Below is a small trained network, with its code and all its weights. Each question gives an input and a target symbol and asks what happens when units are switched off, that is, made to give their printed mean instead of their output.

import numpy as np


def w(rows, s, z=0):
    codes = np.array(rows[::2]) - 128.0
    scale = np.full(codes.shape[1], s)
    scale[-1] = z or s
    return codes * scale


def norm(h):
    return h / np.sqrt((h * h).mean(-1, keepdims=True) + 1e-5)


def f(y):
    return np.maximum(y, 0)


def softmax(a):
    e = np.exp(a - a.max(-1, keepdims=True))
    return e / e.sum(-1, keepdims=True)


def log_softmax(a):
    a = a - a.max(-1, keepdims=True)
    return a - np.log(np.exp(a).sum(-1, keepdims=True))


def net(x, mask):
    ids = ['αβγζηθτφ'.index(c) for c in x.split()]
    T = len(ids)
    res = E[ids] + P[:T]
    u = 0
    for l in range(3):
        r = norm(res)
        for j in range(2):
            rows = slice(2 * j, 2 * j + 2)
            q, k, v = (r @ M[l][rows].T for M in (Q, K, V))
            z = softmax(np.where(np.tri(T) > 0, q @ k.T / 2**0.5, -1e9)) @ v
            o = O[l][rows]
            res = res + np.where(mask[u + j], z, o[:, -1]) @ o[:, :-1]
        u += 2
        y = f(norm(res) @ A[l][:, :-1].T + A[l][:, -1])
        res = res + np.where(mask[u : u + 4], y, B[l][:, -1]) @ B[l][:, :-1]
        u += 4
    return log_softmax(norm(res)[-1] @ U[:, :-1].T + U[:, -1])


Q, K, V, O, A, B = {}, {}, {}, {}, {}, {}
E = w([
[187,99,104,237],'α',
[173,163,238,100],'β',
[201,152,136,203],'γ',
[159,192,208,97],'ζ',
[176,167,41,233],'η',
[227,165,109,195],'θ',
[197,229,152,112],'τ',
[138,253,146,77],'φ',
],0.0065)
P = w([
[119,107,154,36],'0',
[152,80,162,84],'1',
[120,124,162,135],'2',
[149,117,46,75],'3',
[170,150,127,115],'4',
[74,136,148,132],'5',
[172,145,5,107],'6',
[248,160,131,170],'7',
],0.012)
Q[0] = w([
[172,253,165,184],'L0H1',
[29,142,169,154],'L0H1',
[98,84,167,159],'L0H2',
[152,66,139,89],'L0H2',
],0.012)
K[0] = w([
[9,196,145,163],'L0H1',
[50,84,108,97],'L0H1',
[147,68,187,105],'L0H2',
[215,85,70,23],'L0H2',
],0.011)
V[0] = w([
[209,162,98,109],'L0H1',
[97,253,131,141],'L0H1',
[68,67,66,123],'L0H2',
[140,162,21,105],'L0H2',
],0.0044)
O[0] = w([
[220,102,153,141,196],'L0H1',
[140,198,165,68,179],'L0H1',
[71,172,79,107,6],'L0H2',
[147,92,1,100,128],'L0H2',
],0.0071,0.002)
A[0] = w([
[85,209,193,124,97],'L0N1',
[176,46,217,105,153],'L0N2',
[202,176,196,24,125],'L0N3',
[74,167,253,231,2],'L0N4',
],0.0063,0.0016)
B[0] = w([
[255,166,134,149,174],'L0N1',
[130,156,7,76,216],'L0N2',
[147,55,79,241,254],'L0N3',
[5,39,159,208,183],'L0N4',
],0.0058,0.0054)
Q[1] = w([
[63,152,105,132],'L1H1',
[120,226,74,198],'L1H1',
[158,130,7,98],'L1H2',
[56,134,139,8],'L1H2',
],0.013)
K[1] = w([
[83,173,109,184],'L1H1',
[158,208,49,199],'L1H1',
[175,193,65,167],'L1H2',
[187,8,100,86],'L1H2',
],0.011)
V[1] = w([
[101,108,113,154],'L1H1',
[179,103,74,27],'L1H1',
[84,228,233,146],'L1H2',
[168,87,234,2],'L1H2',
],0.0054)
O[1] = w([
[140,101,146,144,118],'L1H1',
[85,254,68,182,254],'L1H1',
[94,211,71,94,58],'L1H2',
[95,106,182,34,45],'L1H2',
],0.0078,0.0038)
A[1] = w([
[111,167,163,255,168],'L1N1',
[8,66,196,156,18],'L1N2',
[88,32,209,144,76],'L1N3',
[109,160,136,48,246],'L1N4',
],0.0081,0.0013)
B[1] = w([
[172,5,216,50,254],'L1N1',
[78,250,81,95,149],'L1N2',
[173,167,30,99,152],'L1N3',
[133,3,145,233,137],'L1N4',
],0.0049,0.0066)
Q[2] = w([
[198,173,64,43],'L2H1',
[3,189,118,91],'L2H1',
[99,94,136,38],'L2H2',
[173,143,14,94],'L2H2',
],0.013)
K[2] = w([
[124,114,232,100],'L2H1',
[244,177,108,104],'L2H1',
[196,142,120,28],'L2H2',
[112,223,188,130],'L2H2',
],0.011)
V[2] = w([
[50,139,253,160],'L2H1',
[198,178,179,70],'L2H1',
[115,98,33,30],'L2H2',
[144,105,2,112],'L2H2',
],0.0061)
O[2] = w([
[9,20,131,187,102],'L2H1',
[106,164,48,153,82],'L2H1',
[66,209,206,255,4],'L2H2',
[111,153,64,179,125],'L2H2',
],0.0067,0.0035)
A[2] = w([
[163,93,118,239,172],'L2N1',
[97,188,69,5,162],'L2N2',
[91,136,139,90,3],'L2N3',
[158,163,182,155,157],'L2N4',
],0.012,0.003)
B[2] = w([
[35,173,147,95,255],'L2N1',
[2,122,195,74,156],'L2N2',
[111,106,72,73,128],'L2N3',
[15,57,220,187,174],'L2N4',
],0.0087,0.0096)
U = w([
[94,62,205,184,110],'α',
[5,181,134,190,99],'β',
[180,55,161,90,16],'γ',
[55,180,78,34,91],'ζ',
[124,208,68,227,236],'η',
[204,95,132,213,73],'θ',
[203,157,96,153,252],'τ',
[182,196,106,42,191],'φ',
],0.018,0.0037)

Each question gives the input, a string of symbols that net reads in full, and the target symbol t.
The units are the heads (2 rows each of Q, K, V and O) and the neurons (one row each of A and B). Each row of codes is followed by its name. A weight is (code - 128) times the scale printed after its matrix; where a second scale follows, it is the last column's (O, A, B and U).
mask holds one flag per unit, layer by layer, with each layer's heads first. A switched-off unit (its flag False) gives its mean, the last column of its rows in O or B, instead of its output. The means were averaged over made-up inputs and are rounded, as every weight is.
A unit's drop is (log p(t) with every unit on - log p(t) with that unit switched off) / (log p(t) with every unit on - log p(t) with every unit switched off).
unit that matters most: the unit with the biggest drop
top k neurons: the k neurons with the biggest drops, biggest first
heads that matter: for each layer, one digit per head in row order, 1 if its drop is at least 0.15 and else 0, layers parted by /
input α β η τ α α φ α, target α: unit that matters most : L2H1
input β φ β α α β α θ, target β: top 3 neurons : [L1N1; L0N4; L2N1]
input α β α β α φ α τ, target φ: top 2 neurons : [L0N1; L0N3]
input θ β φ α α ζ, target α: heads that matter : 00 / 10 / 00
input τ α ζ α α, target ζ: top 2 neurons : [L0N4; L1N1]
input α α τ φ α, target τ: heads that matter : 00 / 01 / 00
input α α θ ζ β, target θ: top 2 neurons : [L0N2; L2N2]
input α φ φ φ α, target φ: heads that matter : 00 / 01 / 00
input β φ α α θ, target α: heads that matter : 00 / 10 / 10
input β φ φ α θ, target φ: top 3 neurons : [L0N3; L0N2; L0N1]
input β η α ζ η α α β, target α: top 2 neurons : [L0N4; L2N1]
input τ α η, target α: top 3 neurons : [L1N1; L2N2; L1N2]
input α θ α, target β: top 2 neurons : [L2N1; L0N4]
input α θ η θ β, target η: top neuron : [L0N3]
input ζ η α β, target γ: top 4 neurons : [L0N3; L0N4; L0N1; L1N2]
input η β η α θ, target η: top 4 neurons : [L0N3; L1N1; L2N1; L0N1]
input β γ φ, target α: top 3 neurons : [L0N3; L1N1; L2N4]
input η θ φ γ α τ, target α: top 4 neurons : [L2N4; L1N1; L0N3; L2N1]
input φ η β α η α α θ, target α: top 2 neurons : [L0N4; L2N1]
input β γ β φ α, target β: heads that matter : 01 / 11 / 10
input ζ φ γ β θ, target γ: heads that matter : 01 / 01 / 11
input γ α θ θ α, target θ: top 3 neurons : [L2N2; L1N1; L0N2]
input η β φ γ ζ α β, target γ: unit that matters most : L2H2
input η γ β α γ, target β: heads that matter : 01 / 00 / 10
input β ζ β ζ, target γ: heads that matter : 00 / 01 / 01
input φ ζ φ φ ζ, target φ: heads that matter : 10 / 01 / 01
input β η θ ζ ζ, target θ: unit that matters most : L0N3
input α α η γ, target η: heads that matter : 10 / 10 / 01
input φ φ τ ζ φ τ γ α, target τ: heads that matter : 10 / 01 / 01
input α α θ α φ, target θ: heads that matter : 00 / 01 / 00
